Each row comes from the steps of one path. Every step used is in the known rows, and no mark comes twice. Write the path behind each row, first mark first.
Each row is shifted at random along 7 fixed directions that mean nothing.
Known rows
u/l/e/q/a/v/b: [  93  -39  139 -192  -27   95 -158 -160  172  132 -138  108   96   98
  -12 -123  198  -69  310   57  -13    5  176  -66   66 -167  -94  -33
  -25   67  -19   84  177  172  126  127  104 -194 -231 -115   42  -27
   63   81  -94 -118   34  -25  -18   11  -93 -156 -122   51  103   21
  -82   98 -149   95   20  -29]
a/e/q/l/j: [ 185  -11 -228  -20  -34  157  -87   53   -8 -182  -30 -159   64 -493
  112 -229   26 -495  257  -38   47 -324  119 -336  139  -33 -282 -165
   41  -78  152 -130 -147   14   -3  109  -43   93  458 -112  250 -215
 -360  -58  -34  -68 -135   -9  -63 -394 -143 -115  230 -309  127   50
 -290 -116  166  -33 -241 -200]
e/a/q/l/j/v: [ -16    0  -11  -52   65   66    2  148  152   -7  -46  -77   35   78
   62  -78 -154   10   73   -3   40   -4  -60  -44   81   23 -116   79
   18  -55  -53  -15  -51   21   -1   99  -83  -50   29  -53   34  -59
 -147   13  -60  -61    1 -125   -8    5   65  -12   25 -129  -17 -161
  -56  104    7   50    5  -42]
q/l/v/b: [  55  -68   73 -169  -33  -23  -66 -115  226   30   70  -27  197  205
  -38   81  -77   94    9   21 -105   85  118   90 -126   41  160  -38
 -102   -2  -87 -142  103  139   30  216  167  -95   11  -15  228   64
  260  205   59 -238 -108  -68   79  184  -29   80  -59  100    9 -311
 -146   64  -84  106   58  -82]
h/l/v/j/e/q/a: [ 108  181   33   30  215  -93  -77  117  -33 -112   53  151  -81  112
   -6   34  174  -70    9  -50  -23  -58 -147  170 -153  -57 -125  -10
   35  185  -52   24 -117  -29   93 -206 -103 -101 -150   73 -151   74
  -65  -95  103  -16  -16 -125 -120  -64  171 -176  -98 -185    1  183
  246   83   38   91 -264  149]
q/a/e/h/j/l: [ 231  -36   16  392  125  258 -135   92   33  316 -239   30 -324  -76
 -373  -47  -87   -9 -174  186  -65  172  135  269  -48  -79   48  -12
   88  191  -70   87  -11  410   37  105  106 -128 -111 -118  -20  165
  -15  184  279  -73 -132 -234  -33  -56   83 -198 -159 -314  166 -161
  -88  -72  -23 -150 -121  190]
n/e/q/l/j/v/u: [   6  -60  -76  146   88  -55  135  218  187 -142  -40 -147  235  123
  -59  106 -402 -243  -76  -71   43   62   12  319 -183  343   98   21
  -87 -252 -136 -186 -336    8 -157 -138  -11   81  172   30  230  -20
  113  292   55 -183 -292 -596  193    3  -48   88  -90 -100 -244 -439
 -251   -3  197  -60 -297 -143]
s/n/v/u/l: [  -6 -198   40 -181 -193    2   38  -41   83   72   41  -48  247  -82
  123   82    7  158   91    6 -172  -11   34 -205   36   15  -92   -5
 -130  -26  -73  -98  114   64  -25   98  180  -95  252   82  210   65
  150  201  -15  -37   49  169  109   69 -161  268 -109  448  -80  -65
  -74   26  -18   45  228  -94]
h/l/v/b: [ 148   61  214  -50   -4   96   -3  -94  113    9 -111   26    2  230
 -168   81  -43   95 -128  151 -179  144  117  181 -174   38  126 -155
 -113  139   -7  -54   61  316   18  245  202 -133  -27 -123  236  108
  202  178  182 -188 -262  -62   88  220  116  -32  -82  151  126 -286
 -187   60 -122   60  -22   60]
h/l/e/q/a/v: [  34  120   35   33  216 -124   85   90  -45 -231   26    2  134   47
  132  -44   50   35  -58   58   38  -48 -143  200  -57  165  -61 -146
    8   28   38  -32  -94  -40   50 -227  -63  -76  -36   45   41 -111
    3  -70   77  -15  -99 -169 -110   -5  215 -100  -37   -1 -155   83
  114   55  168   99 -214  161]
q/l/e/a/h/j/v: [  96   70  -65  200  103  101   46  146   46   54 -177  -58  -80   18
 -187 -101 -243 -127 -105    7  132  130   -7  180  -22  146  -75  -28
   78   14   28   69  -75  153   13   95 -102   64  -77 -112   52  -11
  -64   74   80  -20 -115 -278  -66  -25  120 -107   99 -315   18 -156
 -117   -2   10  -41 -130   53]
h/j/e/a/v: [ 125  214  246   82   55  -27   17   -8  284   25 -110  253 -340  429
 -217   29   80  -26   83  -12 -130  321 -142   80  211  -51 -366  120
  -90  287    8  209   19  433  143   75 -168  -83 -266  253   86  -38
    1  -62  188  -58 -158  -89 -148   90  368 -312 -339  -89  195  154
  205   31 -130   75 -125  244]
j/l/v/b: [-162  -60   76 -158  -93    8   45  -62   88   -9    2    5   59  214
   57   78  -54   71   45    0  -73   44  -44 -128  -20   40  128   80
 -119   -1  -69 -117  116   -1  -60  108  115   25    4  -14   89  102
  152   91  -82  -59   28  120  126  131  -13  128   13  247   41 -123
 -104   79 -128   76  156 -121]
v/j/l/e/q/a/h: [ -81 -215 -188  216   49  -25 -162   49   95  259   -5  -21  -76  -32
   12 -129  -77 -289  198  -93  126  -13   41  125 -110   14 -101  223
   40 -135 -195    9  -42  -83   70 -250 -116   28 -236   27 -112  -53
  114   98 -131  -71  178 -411    0 -129 -167 -141   37 -328  -94  -18
   66   39 -104  -42 -116  -17]
s/b/u/v/j/e: [  -3  118   66 -103 -226   44   94  -95  -78 -119   42   77  -82  -13
  -15  160  196   -5   27 -138  -94   31 -144 -239  177 -203   56   82
  -78   76  133   49  109   -1  -30   54   -4  178   87  204  -99   83
  -17 -113  130  172   63  402  -60   47    6   90 -190  295   88  201
  109  -79 -106  -59  106  -99]
a/v/j/l: [  26  -11  -23   94 -120   54  -56   -6  191  268 -139  -28 -147    7
 -220   67    0   19 -121  121 -147  107  -12   74   25   30  125   89
   27    1 -130    9  114  248   15  141   68  -54   41  -12   32  198
   90  142   78  -71 -108   35    7  161   12   15 -215   98   52 -255
   -3   84  -67  -46   71   66]
j/v/b/u: [-365   31  -17 -167 -126   26  276  -42  -90 -302   86 -151  178   -4
  253  118 -256  -25   79 -125  132  -84 -102 -291  132  287  175  -24
 -296 -259  110 -131 -122 -212 -197  -91   18  271  333   90  245 -117
  158   22 -110   13  -50  126  159   25  -35  255  104  369 -199 -132
 -272   -3  -44   58   94 -287]
a/h/j/l/e: [ -47 -114 -243  191 -115 -153   -8  -67  107  106  -26   53 -206  -19
   88  -68   56 -285   86  -87   11  108    8 -229  -14   51 -175  216
   99    6  -14  -78   49  -45  105   63 -198  179  -20  225    3    5
   39  -29 -140  -73  126   -9  -71  -93  -62    7  289 -181  151  313
  126  -54  -42  -27   85  -72]
l/e/a/h/j/v/u: [ 140   61   37  136   -5  206  123   64 -199 -137 -168 -114   89  -54
 -129 -141 -141  -68 -131   99    4   45  100    5  -98  155  -14 -269
   20   58  117  -18  -80   22  -66  192  123  152  148 -133  247   47
   15   65   43  -66 -163   31   80 -134  -69  157  180  -23  -55  -93
 -346  -85  200 -223  -46  -49]
l/e/a/h/j/v/b: [   6   76    8   27   -4  -46 -139  -43  135  139  -59   47 -156  209
  -93 -137   -1 -175   57  -79  147  171   99   43 -175   25  -82   35
    8   70  -59   42  -21   -8  144  249  -40  144 -128  -18   13   34
  156  -28  -95 -150  -45 -131   -7  -57  -45  -55  219 -372   82   -7
  -71   41  -81    8  -87  -70]
b/u/v/l/j/e/h: [ 106  -84  -23   19  -83  -66  -36 -190  133   39  -60  111 -279   80
 -159  122  151 -220  108  -98  -43   30  111 -207  152 -163 -250  174
  -23   92   63   52   54  227   82  159 -170   66   11  150  -18   91
  -68  -27   -5  -57  -19   72  -24  -24 -118  -92  -20 -287  308  188
   34 -175 -140 -156   52  -85]
n/q/l/j/v: [-186  -18   27 -100 -113  -39   39  176  179  -19   12  -28  102  197
  232   69 -155   57   71 -114  -16   81 -142 -108   87   93 -109  317
  -64  -90 -100  -83   33  -27  -63    8  -87   22  -44   -4   49  -58
  -65   46 -115   47  110  -55   36  115  -21  107  -11   92  -59 -142
   27  201  -26  154  120 -116]
u/l/e/q/a/h/j/v: [-139    8  -55  192   54    5  199  137  -32 -120 -216   43  -82  147
   84  -55 -347 -278   87 -137  176   28 -145  130   84  241 -237  228
 -103 -152    6   68  -55   11 -114 -326 -243  122 -187   18   13 -223
  -30   60  -79   82    7 -418  -75   27  153 -158   46 -123 -111  -54
    6   48  -37   11 -128  -48]
b/u/l/j: [   7   -4  -41  -73 -130   78   45  -61  -42  104   52 -169    6 -172
  -29  112 -104   24 -132  138    4  -23  195  -94   46  -14  172  -53
  155 -265    5  -77  -19    4  -27  145  -21  -77  145  -90   12  122
  -44   58   11  -15  -56   52  138  121  -73   27   20   19   27 -149
  -20  -48  -32   29  118 -105]
q/l/j/v: [ 210  121   51  -45  -92  -27   21  -69   76 -151  -10  -16  -65   82
  -40    8  152  -62    5  -21  -82  -30    6 -236  111   -9 -253   51
  -67  197  139  -69   38  247  102  339  -99   86  142   64  193   44
 -153 -116  118  -80 -104  214 -136  -61   60  -73   37 -107  242  142
   20   30  -20  -24  -15  -25]
v/b/u/l/e: [   3  134   84  -98  -14  -25  132 -110 -146   31   44   44  -34 -110
   -1  201  106  105  -68   24   43   27  121  -31  113  -86  237  -60
   93 -110  153   66  -49  -24  -14   -1  -44    8 -158   37 -258  108
   -7 -125  116  198    2   99   10   63   81 -246  -85  340   98  246
  181 -117 -152   55  -34   47]
q/a/e/h/l/j/v/u/b: [ -59  -40    9  102   74 -301  -95  -52  168  199  103  -40  -82  304
 -128   30 -118  147 -197   29  153  122  196  347 -213   40  396   96
  120  -61 -184  -58  -47 -130  176   66  -41  -60 -131  -32 -197  128
  175   30 -113 -154  -73 -346   55  114  -17  -58  -11 -395  -47 -227
  113   51    9   60  -55  -33]
b/u/v/l/e/h/a/q: [ -94   34  -71  -47  226 -100   -3   10  -74   -3   83  136 -140 -151
  114   59  123   31   98  -85  130  -79  -29    6  129 -112   12 -112
   87  -68   59  192  -95 -225    9 -245 -174    3  -78  116 -482  -65
 -195 -259 -127  164   98  -50 -156   33  113 -197   76   80   51  350
  288  -75  -46  -36  -30  139]
n/v/b/u: [-148  331  135 -190  102 -148  -86   10  124  101  258  -80  -20   85
 -151  244   40   67  -92 -103  164   62   37  202 -101   41  310 -203
 -103 -130 -106   31 -280  -39   48  -12  -10   62   79  -23 -129  121
  125  -53  132    5 -300 -150   13   41  145 -221 -217   -1   -4  -78
  101   26 -187  226 -229   54]
e/a/q/l/j/v/b: [ 612  214  165  -39  120  282 -217 -211   88  -40 -150   47 -139  -62
 -388 -151  387 -231   88  156 -160  -24  337  -22 -101 -283 -258 -391
  -92  432  160   40  -58  498  220  567  141  -41  134 -139  319   95
 -137  -88  331 -335 -420   96 -158 -279   34 -332  -14 -293  416   81
 -292  -87  -11 -192 -336  134]
s/v/j/l: [ -20  -70  -28  115 -171 -138   53  -43  129   99   79  -13  -93  116
  -95  157  123   63 -104  -88 -177  112 -145    1   24  -10   10  289
 -107   92 -119  -80  113   87   -7   49  -13   88   62  245   15  218
  169   54  133   22   34  172   11  112  -32  100 -191  206   35   -9
  215   83  -67  -91   88   76]
q/a/h/j: [  25  127   36  176   10  103    2   14 -211  -55   91  -56 -136 -146
  -26  -71 -122  -37  -76   24   82 -125   30   72   29  116 -164  -51
  -55   -9   65   14  -32    8   -9  -74  -56   23   42  -46  123 -174
  -35  -57  138   71  -46   21 -121 -111  114 -147   65 -170  -27   39
   39  -66   89  -39 -119   62]
l/e/q/a/h/j: [  25 -108  -56  160    7  146 -177  123  -88  186  -56  -81   83  -87
   65 -225 -168    8  -95  126   20  105   70  251 -294   64   40  -76
  172 -111 -174  -15   13 -126   13  -64  144  -75 -130 -174   94  -64
  163  226  -33 -106   90 -230   68   18 -127  208  154 -258 -217 -230
 -125   53  161  -37   47   -1]
b/u/v/j: [ -82  101    2  -91 -191  122  144 -110 -197 -154   39  -77  126 -161
   91  134  -57   88  -83   23  -87 -114  -25 -139  150    5  114  -62
 -103 -178   94   10  147  -48 -100   -6   63  149  252  -20   99  101
   57   49   81  116  -70  343    0  159  -46  231  -85  368 -120 -175
 -109  -31   23 -106  186 -150]
q/a/h/l/v/b: [-165   84   57  -42  131 -159   63   19 -100  -84  153  -51   80   97
   39   46 -151  151 -127  -30  157 -180  -24  196  -86  168  169    0
  -49  -82   -5  -67    7 -162  -50 -119  -27  -61 -124 -135 -111  -85
   70 -102  -39  106   -1  -67    0   63  140 -142   90  -14  -65  -93
  110   53  -28  162  -85   25]
q/a/h/l: [-184 -232  -35  187  -29  -16   72   37   32  142   11  -85   47    9
  133  -27 -331  169  -32   96   31  -28  -19  140   23  179   50  210
  -40 -144  -61  -37   77    8  -20 -164  -34 -168 -139   -9   87 -172
  154  133  -47   19  177 -215   68  151   -1    4   39   28 -163 -222
   68   69  -78  113  152   50]
a/v/l/j/e: [ 165   -2   89   42  -88   -1  -80    9  236  137 -162   81 -328   81
 -200   45   80 -266   91  -27  -82   87   14 -107  189 -115 -219  148
   80  125   10   52  -20  277   74  207 -126  -80  -58  102   13   46
 -106   29   57   16  -92  -24  -18   38    9 -186 -174 -150  327   93
   76  -53 -154  -26  -96    8]
h/a/e/q/l/v: [ 430  -87   21   46  156  263   -5  -16  -55 -319 -178   42  232 -117
    1 -204   58  -82   72  166 -304   24   -1    8   -4  -97 -159 -393
  -86  304  172  -11   58  368  -15   98  215  -38  159  -11  441  -78
  -94   68  240 -201 -189    5  -87  -58   67   84   -1  145   69  -42
 -314  -31  154 -122 -100  157]
v/l/j/e/h/a/q: [  24 -216    5  197  125   -6   11   53  -41  -91  -18  190 -263   56
  136  -32 -111   33   49   16 -140   37  -83  131   24  -19 -171  187
  -36   64   -9   60  -73  -25 -126 -211  -67  -38 -119  246 -114 -211
  -35 -127   34   62  139  -92    6   48   60  -57   32   54   -7  111
  160 -157   87 -206  -74  157]
l/e/h/j/v/u/b: [ -89  139  148  -55 -117   48   35 -118   64  -10  -61   59 -226  266
 -159   27  -61 -128   90  -76  137  134  160  -58   29   86   34  -32
 -101   12   30   62  -56   21   52  111  -44  132    4 -101   -9    0
  -15   66 -117  -62 -150  -97   12   -5   44 -115    4 -110  126  -18
 -191  -29 -113  -38  -30 -157]
s/q/a/e/h/l/j/v: [  35  -30  -35  201  142 -269  -13  136  -18    2   52   39 -120  167
   73  -46   57   74 -157 -136  118   36 -152   90  -50   37 -168  274
    1  133  -28  -76  -55  -24   73  -19 -161   81 -123  166 -168  -12
  -16 -210   33    9  103 -118  -87  -85   50  -28  109 -338    6  150
  264  113   53   12 -113   85]
s/v/u/b: [-100    1  180 -161 -180  -54   54 -189  223   12  230  -76    4  236
 -113  137   11  -86  149 -131   32  120  122  -11   54   -2  118  -86
 -241  -40  -86  -86  -68  -48  106   46   37   46  169  141  194   13
  219  173   -8 -148 -183 -138   94   93  -42  -28 -236  140   18  -93
  -62   44 -164   69  -35 -102]
a/e/h/l: [-196 -140  -82  117  -24  -33   28  153   46  129 -100  -22 -134 -159
  150  -38 -214  124  -28   18   56  -53  -72  -24  133  101   36  183
   27  -96   14   25    3   25  -64  -71  -32  -56   49  -35 -118 -170
  -99  -27  -99  131  134  -94   30   19    8  -60   96  -40  -25 -101
   31    0   -6  123   93   10]
n/s/q/a/v/u: [-197  258  267 -194   10  -94   48  170  -79  -81  235  -16  132  107
  111  129  128  245   60 -111  132 -170 -171  -26  192   56  -86  -11
 -166   21   25   -4 -128 -216  -61 -228   46  -81   -6   81 -128 -119
  -34 -158    4  199   26  130  -95  -56  115 -136 -345  381 -181  150
  248  135    1  201  -85   67]
s/b/u/v/l/j/e/a/h: [ 121 -100  191  127  -51  376  106   71 -225  185 -206 -187    3 -127
 -396   23 -250  183 -288  210  -12   97   27  290   98 -171  303  -76
  156  -88   82  175   39  166 -204   70  179 -107 -170 -347  -86   62
  -85  131  237  294  -13   15  207  126  -31  -13 -242   79   -7 -378
 -206 -174  -89 -248   57  106]
n/s/b/u: [ -52  116  331 -179 -233  201  -93   21   62  168   75 -164   15  127
  -83  179   79  380 -136  135 -114  270   -8   40  -75 -137  305  -90
  -95   46  -15   21  -59  128  -37  149  314 -114   76  -22  103   52
  178  139  220  -14  -34  175  101  209   19  106 -383  401  -88 -208
  -25   57 -219  158  196   63]

Which path is each row?
[-316 -169 -275  -81   57  -38   16  280   77  -87   64   84   84  -72
  364  -57 -290  -34  203 -183   59 -113 -270 -140   98   61   96  189
  110 -197 -134  -50   19 -429 -182 -279  -93   -8    3  138 -281 -115
  -99   -3 -314  148  334  -40   38  115  -27  283  135  169 -195  -75
   95   92   64  135  141 -182]  h/a/q/l/v/j/e
[ 131 -100 -108  -35  102  -65  -56    3 -124 -186  -18   25  187  -82
  174 -189  205   23  -45   90 -130 -122 -110  -84 -224  -62 -117 -192
   86  227   24 -117  111  -85   95    6   58  -54   40    3  198  -31
  -29  -71  -86 -151  121  163  -56  -96  -85  266  293 -147  -20  200
   -5   59  219   56  109   74]  j/e/q/a/h/l/v
[-148 -219 -248   74   29 -101   97  104 -130 -181   95  -46  142 -104
  256 -140  -76    2  -26 -105   -6  -55 -286 -302  -40  162 -313  146
    0   17  -47 -155  107 -219 -101 -103  -51  133  191  110  164  -48
  -35   23 -170   74  264  262   48 -165  -44  496  371   13 -151  176
  -46    9  242  -39  206  -96]  s/n/e/a/h/j/l/v
[-132   -7 -291   75  174  -10  106   46   -3  -26  116 -124   34 -112
   -4   89 -156 -305   25  -65  256    7   29   20  -56   42  166  -90
  131 -269  -47  -73 -192 -283   60 -138 -189  200  159   93 -164  276
   70   53  -45  -48  -68 -288   78  -62  -52   21  144 -240 -156  -74
  -61 -118  -10  -61 -176 -158]  b/u/v/j/l/e/a
[-176  115   78  -73 -131  -19  121  -95  -23  -36  -81  -50  -80  123
  -81   95  -60  165  -94    4   53  -45   54 -188  110  156  106  130
 -104  -62  116   40   25  116 -142  173  -15   47   37 -205  -46   -3
  -94  -94 -103   82  -50  241  117   42   46  -17   76   70  136  -91
 -130   31 -136    3  173 -101]  e/h/l/j/v/b/u
[ 202   84  198 -104   35   63 -201 -203   49  -14   17  119 -112  112
 -160  -78  387 -126  267  -32   19  -69  227 -162   55 -311 -230 -185
 -187  396  122   34   20  183  214  125   93  -94   28  -56  124  -39
 -115  -48    3 -163 -126   62 -168 -248  -49 -251 -116 -112  269  244
 -114   13 -176   78 -112   29]  n/s/q/a/e/h/l/v/u/b
[ 161  181  130  -28   14  134 -108 -117   35  174 -109   19    3   64
 -340  -50  179   -4  -73  233  -32  124  228  207 -138  -82  303 -344
  175   86  -71   77    1   53  129  100  169 -173  -84 -289  -27  191
  -22  169   10 -142 -252  -75   -5    7   76 -102 -185  -31   80  -85
 -158   44   43  -48  -71   82]  h/j/l/e/q/a/v/u/b
[ -65   71  -12 -174  -35 -193   99 -188  159  -96  -39  108   62  101
  104   74  159 -207  231 -105   -4   45   19 -103  116   42  -93   27
 -104 -140   60   49  -28   51   16 -150 -139   57  -69  171   22 -143
   49  -82 -115  -81  -94 -113  -40   18   71 -217  -78  209   26  205
   76    4 -106  113  -73  -23]  a/v/b/u/l/e/q
[  62   -3  -47  201    6  -18   94  -40 -136  -36  -50   24   40  -52
  -21  -42 -137 -148    4   17   13  -60  135  180  -36  142 -111   41
   21 -130   27   22  -24  -19  -69 -221  -80  -23 -128   -4   45 -162
   25   37    5    3  -32 -216  -36  -76   25 -190   34  -28  -90   40
   45  -95  119 -103 -121   29]  v/u/l/e/q/a/h/j
[ 114   61  133 -210  -41  -11  -52 -264  179   81   89    7  119  110
 -181  -25  192   90  155  108    6   62  255  -57  135 -133  148 -209
   70   69   68   67   87   75  218  239   36 -148  -52  -87   47   55
  -33   18  -57 -119  -97   78  -33  -14    9 -176 -143   67  115   44
  -73  -22  -78   55   29   19]  q/l/e/a/v/u/b
[  21  154  103 -261   20  -52 -116  -23  224  209  -10   93   93  145
 -181  155  201  152   10  -17 -100  159   12   38  -41 -147  275 -106
   83   43  -88  102  -26  121   28   82  101 -165 -229  -69 -169  146
   12   57   -3  -80  -58  -17   51  123   85  -77 -257  140  141   11
   64  135 -201  206   83   78]  j/e/q/l/v/b/u
[  84  -86 -139  -15   14  139 -146   -7 -131  167  -20  -75   14 -360
  -37 -158  110 -168   98   71   92 -195  152 -131    9 -204  -41 -128
  212  -84    1   45  -21  -82   56  -31  -34 -101  -68 -163  -76  -40
 -197  -57 -118    6  149  -10   20 -216 -216  -64  108 -323   60  162
   -5  -43   19    1   27  -17]  b/u/l/j/e/q/a/h
[-156  -82 -245    2  -20   12  -50  226   52   20 -150  -23   -8 -167
  107 -123 -174 -320   69  -83   43 -116 -164   14 -154  117  -36   17
   81 -168 -139  -46  -88 -195 -103 -213  -37   45  108 -104  -14 -123
  -75   86 -248  -27   42 -235   81  -37 -115  147  190 -213 -127 -192
 -138   79   95   88  -45 -125]  a/h/l/v/j/e/q
[  16  -56  -84  -77   34 -272 -140 -263  -41  140  195   64  106  -67
  107  -39  331   12  128  -52   71  -83  168   -9  -94 -158    8   44
   68  -51   -9   41   57 -164  185 -106  -99  -21 -279  128 -155  -67
  120 -213 -129  -71  206   14  -94 -134 -146 -194  106 -106   -5  401
  315  -12  -60   72   18   80]  v/b/u/l/e/q/a/h
[ 188 -232  179  173    4  418   11  -83   67  -28 -185   27 -156  209
 -198   12 -188  -36  108  167  -80  346  214  170  -55  -72  -16  -88
 -204  157  119   81  -52  446  -87   48  207  -70  -69   46  219  -42
  175  226  267 -157  -75 -294  132  137  -19  -85 -189  119   16 -241
 -310 -193 -246 -162  -40   84]  n/s/b/u/l/e/h/a
[-121 -204 -197   33   30   28  -67   78  131   -4    0  -18  -42  -22
    2  -35 -177 -272   81 -180  106   11  -13 -141 -204  220 -166   77
 -136  -45 -166 -198  -48  -38 -110   23   86  104  260  -25  149   15
  130  270 -123 -141  -14 -131  167 -142 -125  320  255 -207  -20 -159
 -348  -28   68  -35  -37 -272]  s/n/e/h/j/l/v/b
[-331   81 -220  -24  267 -429 -204  405   45  171  345   11  -91 -100
  259   74    0   70  -49 -381  319 -159 -230  136 -147  115  -54  274
  143 -168 -300  -45 -140 -491   32 -417 -216  -41  -73   42 -660  -22
  -84 -204 -236  245  251 -258 -110 -100   84  -77   98 -300 -203  126
  484  212   77  321 -210    1]  s/n/q/a/e/h/l/v/j
[  75 -183  -48  -21  -55 -206  -67 -317  -30   22   54   69  181   -2
  156  -57  337  -28  212  -50  -85  -53   57 -164   78 -200 -228  115
  -24   57   62   84  227  -11  181  -83 -108   16 -199  182   72  -61
  103  -71 -122  -66  223  164 -149  -42 -201   28   61   36   36  384
  202   -5  -86  -87  216   46]  b/u/v/l/e/q/a/h
[ 193  -40  -43  100   63   75  -57  -57  -50  200  -59  -68 -116 -178
 -296   -4   23 -132 -115  101   40    6  140  111   23 -224   23 -129
  211  -12   32  120  -29   78   96  132  -71  -21  -68  -85  -65  153
  -72  -20   84   31  -75  -62   26  -34 -106 -107   -1 -344  140  -12
   -5 -170  -45 -160  -56   85]  b/u/v/l/j/e/a/h
[-102 -250   17   59  -18  176   -3   93  -64  193 -123   46  -61   49
  -67   40 -260  285 -134  162  -23  135    3  116   50  -89  269   91
  211  -85  -63  148  117  -44 -151   18  105 -143 -197 -157 -305  184
  -21  119  -90  181  230   26  234  322 -122  266  -17   32  -35 -281
  -42  -43  -59 -164  314   -1]  b/u/v/l/j/e/h/a
[ 219   30  -51  -38  -18 -240  -84   12   80 -126  129  194   68  -41
  112   60  366   59   50 -161 -292  -10 -276  -15  -70  -62 -358  156
 -141  284  -33   -9    3  119   48 -109    1   45   91  317   79  -42
   10  -98  250   28   33  218 -200 -145   88   38 -197  174  -15  307
  261  -11  119  -21 -135  179]  s/n/v/j/e/q/l
[  38   15  -56   71  -35  112  -61   33 -137  255 -200   38   65 -246
 -117  -45   86  203 -155  179  -89  -97  -15  122   -6 -182  202  -42
  219   13   -8  203  191   31   -3  -62   83 -201 -228 -281 -236  110
 -119   33  -23  166  126  136  -30  102  -49   54  -84   40    3  -71
   71   98  -17   -3  232  141]  b/u/v/j/e/q/a/h/l
[-269 -214  -95   28   21  270   86  146 -107  -42 -138  115   10 -109
  236  -67 -325  159  107   15  -53   -4 -152  -18  149  -29  132   32
  -39 -185  -59  150  109 -185 -268 -306  104    9  -47   -5 -196 -133
  -24   80 -167  166  232    5  103  212  -45  330  -17  338 -227 -229
 -149  -14   42 -128  286  -74]  b/u/v/j/e/h/a/q
